Below is a small trained network, with its code and all its weights. Each question gives an input and a target symbol and asks what happens when units are switched off, that is, made to give their printed mean instead of their output.

import numpy as np


def w(rows, s, z=0):
    codes = np.array(rows[::2]) - 128.0
    scale = np.full(codes.shape[1], s)
    scale[-1] = z or s
    return codes * scale


def f(y):
    return y / 2 * (1 + np.tanh(0.7978845608 * (y + 0.044715 * y**3)))


def softmax(a):
    e = np.exp(a - a.max(-1, keepdims=True))
    return e / e.sum(-1, keepdims=True)


def log_softmax(a):
    a = a - a.max(-1, keepdims=True)
    return a - np.log(np.exp(a).sum(-1, keepdims=True))


def net(x, mask):
    ids = ['Δγεζημξτφω'.index(c) for c in x.split()]
    T = len(ids)
    res = E[ids] + P[:T]
    u = 0
    for l in range(3):
        q, k, v = (res @ M[l].T for M in (Q, K, V))
        z = softmax(np.where(np.tri(T) > 0, q @ k.T / 2**0.5, -1e9)) @ v
        res = res + np.where(mask[u], z, O[l][:, -1]) @ O[l][:, :-1]
        u += 1
        y = f(res @ A[l][:, :-1].T + A[l][:, -1])
        res = res + np.where(mask[u : u + 4], y, B[l][:, -1]) @ B[l][:, :-1]
        u += 4
    return log_softmax(res[-1] @ U[:, :-1].T + U[:, -1])


Q, K, V, O, A, B = {}, {}, {}, {}, {}, {}
E = w([
[180,105,164,102,151],'Δ',
[76,159,70,71,78],'γ',
[194,118,134,110,145],'ε',
[123,162,171,206,123],'ζ',
[109,64,142,133,102],'η',
[163,83,103,87,174],'μ',
[149,145,145,224,133],'ξ',
[133,65,5,113,109],'τ',
[192,85,192,145,67],'φ',
[186,131,94,132,134],'ω',
],0.022)
P = w([
[124,144,190,69,254],'0',
[239,156,101,216,184],'1',
[86,150,188,84,224],'2',
[232,138,86,206,164],'3',
[64,143,183,91,194],'4',
[230,118,70,197,137],'5',
[51,139,176,95,162],'6',
[225,99,62,192,117],'7',
[37,135,169,98,137],'8',
[231,80,56,189,94],'9',
[31,134,166,91,110],'10',
[219,68,44,173,78],'11',
[21,127,165,92,85],'12',
[214,54,26,159,63],'13',
],0.0095)
Q[0] = w([
[190,33,85,174,96],'L0H0',
[43,251,118,64,147],'L0H0',
],0.019)
K[0] = w([
[113,72,104,103,31],'L0H0',
[166,184,122,139,251],'L0H0',
],0.02)
V[0] = w([
[94,37,145,163,137],'L0H0',
[175,130,254,120,81],'L0H0',
],0.0091)
O[0] = w([
[48,97,153,223,255,255],'L0H0',
[167,58,177,117,35,186],'L0H0',
],0.0095,0.0019)
A[0] = w([
[179,28,2,227,170,84],'L0N0',
[89,120,175,92,15,3],'L0N1',
[62,111,99,244,54,59],'L0N2',
[13,187,124,88,160,132],'L0N3',
],0.0065,0.0047)
B[0] = w([
[129,208,254,179,124,254],'L0N0',
[80,182,23,151,221,145],'L0N1',
[246,147,88,52,157,152],'L0N2',
[180,75,128,90,5,149],'L0N3',
],0.0078,0.0075)
Q[1] = w([
[91,188,52,112,143],'L1H0',
[2,134,242,77,195],'L1H0',
],0.0079)
K[1] = w([
[154,197,68,114,163],'L1H0',
[89,166,254,158,218],'L1H0',
],0.0078)
V[1] = w([
[81,99,10,167,30],'L1H0',
[155,77,3,179,79],'L1H0',
],0.0042)
O[1] = w([
[88,198,252,88,185,2],'L1H0',
[227,135,123,188,186,79],'L1H0',
],0.014,0.004)
A[1] = w([
[152,35,67,84,126,88],'L1N0',
[172,224,126,165,122,3],'L1N1',
[76,58,145,1,176,9],'L1N2',
[199,134,46,100,217,154],'L1N3',
],0.0093,0.0028)
B[1] = w([
[163,206,206,89,194,254],'L1N0',
[69,67,103,63,101,215],'L1N1',
[167,1,30,150,189,170],'L1N2',
[133,207,95,143,74,216],'L1N3',
],0.012,0.0064)
Q[2] = w([
[96,255,168,96,179],'L2H0',
[91,22,238,102,200],'L2H0',
],0.0064)
K[2] = w([
[132,252,204,38,144],'L2H0',
[254,82,114,177,3],'L2H0',
],0.0032)
V[2] = w([
[118,42,111,122,2],'L2H0',
[89,103,45,151,52],'L2H0',
],0.003)
O[2] = w([
[101,253,111,125,57,113],'L2H0',
[71,47,239,120,174,2],'L2H0',
],0.0056,0.00082)
A[2] = w([
[164,211,126,125,9,252],'L2N0',
[199,79,210,96,119,16],'L2N1',
[188,146,188,234,139,205],'L2N2',
[62,198,86,148,63,247],'L2N3',
],0.011,0.0032)
B[2] = w([
[103,63,133,54,177,246],'L2N0',
[192,198,69,162,70,216],'L2N1',
[2,151,117,132,121,233],'L2N2',
[233,148,217,191,141,202],'L2N3',
],0.0084,0.012)
U = w([
[178,71,118,127,70,50],'Δ',
[81,112,53,72,91,138],'γ',
[127,158,85,108,106,169],'ε',
[137,62,186,127,67,113],'ζ',
[132,52,116,138,113,137],'η',
[109,142,51,135,166,68],'μ',
[54,139,84,143,141,254],'ξ',
[148,149,142,183,156,86],'τ',
[128,123,109,124,9,122],'φ',
[96,142,179,74,142,219],'ω',
],0.012,0.0051)

Each question gives the input, a string of symbols that net reads in full, and the target symbol t.
The units are the heads (2 rows each of Q, K, V and O) and the neurons (one row each of A and B). Each row of codes is followed by its name. A weight is (code - 128) times the scale printed after its matrix; where a second scale follows, it is the last column's (O, A, B and U).
mask holds one flag per unit, layer by layer, with each layer's heads first. A switched-off unit (its flag False) gives its mean, the last column of its rows in O or B, instead of its output. The means were averaged over made-up inputs and are rounded, as every weight is.
A unit's drop is (log p(t) with every unit on - log p(t) with that unit switched off) / (log p(t) with every unit on - log p(t) with every unit switched off).
The circuit of an input: a set's keep is (log p(t) with only the set's units on - log p(t) with every unit switched off) / (log p(t) with every unit on - log p(t) with every unit switched off). Starting from the 12 units with the biggest drops (on a tie, the unit counted first), units are removed one at a time, each time the one whose removal leaves the highest keep (on an exact tie, the one counted first), for as long as the keep stays at least 0.8.
units of the circuit, in order: the units of the circuit, biggest drop first
top k neurons: the k neurons with the biggest drops, biggest first
top k neurons in layer l: the k neurons of layer l with the biggest drops, biggest first
input φ ε ζ ω γ τ μ μ γ Δ, target ω: units of the circuit, in order => L0H0, L1H0, L0N0
input μ ω Δ ω, target Δ: top 4 neurons => L1N1, L2N3, L1N0, L2N2
input φ ε φ Δ, target φ: units of the circuit, in order => L0H0, L2N1
input ω Δ ε ε Δ φ η, target η: top 3 neurons => L1N2, L2N2, L0N0
input ω μ ε ε, target γ: units of the circuit, in order => L2N0, L2N3, L1N3, L0H0
input ε ξ Δ ε Δ ε, target γ: units of the circuit, in order => L2N0, L2N3, L0H0, L1N3
input η ξ ξ φ φ ζ, target φ: top 3 neurons => L2N1, L0N2, L2N2
input η ω ω Δ, target ξ: units of the circuit, in order => L2N2, L0H0, L2N3
input Δ η ω ε τ Δ τ ε γ ξ μ, target μ: units of the circuit, in order => L1N2, L0N0, L0H0
input Δ ω ξ ε ζ ζ φ ω, target φ: units of the circuit, in order => L0H0, L2N1, L2N2
input φ γ ξ φ Δ ω ζ ω μ φ ε μ, target φ: top 2 neurons in layer 0 => L0N0, L0N1
input ε τ φ γ Δ ε, target ω: units of the circuit, in order => L0H0, L1H0, L1N3, L2N0
input ε ε ξ ε φ ε ξ ε ε η γ φ ε ξ, target φ: units of the circuit, in order => L2N1, L0H0, L0N2, L2N2
input φ τ η μ τ ω ε ξ ω ε, target τ: units of the circuit, in order => L0H0, L2N3, L1N3
input ε μ μ ω, target Δ: top 2 neurons => L2N3, L1N1
input γ ζ Δ μ ω ω φ η, target ξ: units of the circuit, in order => L2N2, L0H0, L0N0
input η Δ φ Δ ε ξ, target φ: units of the circuit, in order => L0H0, L2N1, L2N2
input ω ζ ζ γ γ ζ, target ω: top 2 neurons in layer 1 => L1N1, L1N2
input ω μ φ ε ξ ζ, target φ: top 4 neurons => L2N1, L0N2, L2N2, L1N3
input Δ ζ μ η ω ε ω ζ ε ξ μ φ ξ ω, target φ: top 3 neurons => L2N1, L0N0, L2N2
input Δ Δ ω Δ ε ε ω ζ τ Δ, target τ: top neuron in layer 0 => L0N3
input Δ ω φ γ τ ε, target τ: top neuron => L2N3
input φ η ξ φ η ω ε Δ ε ε γ φ, target φ: top 2 neurons in layer 1 => L1N0, L1N3
input ξ φ η, target η: top neuron in layer 1 => L1N2
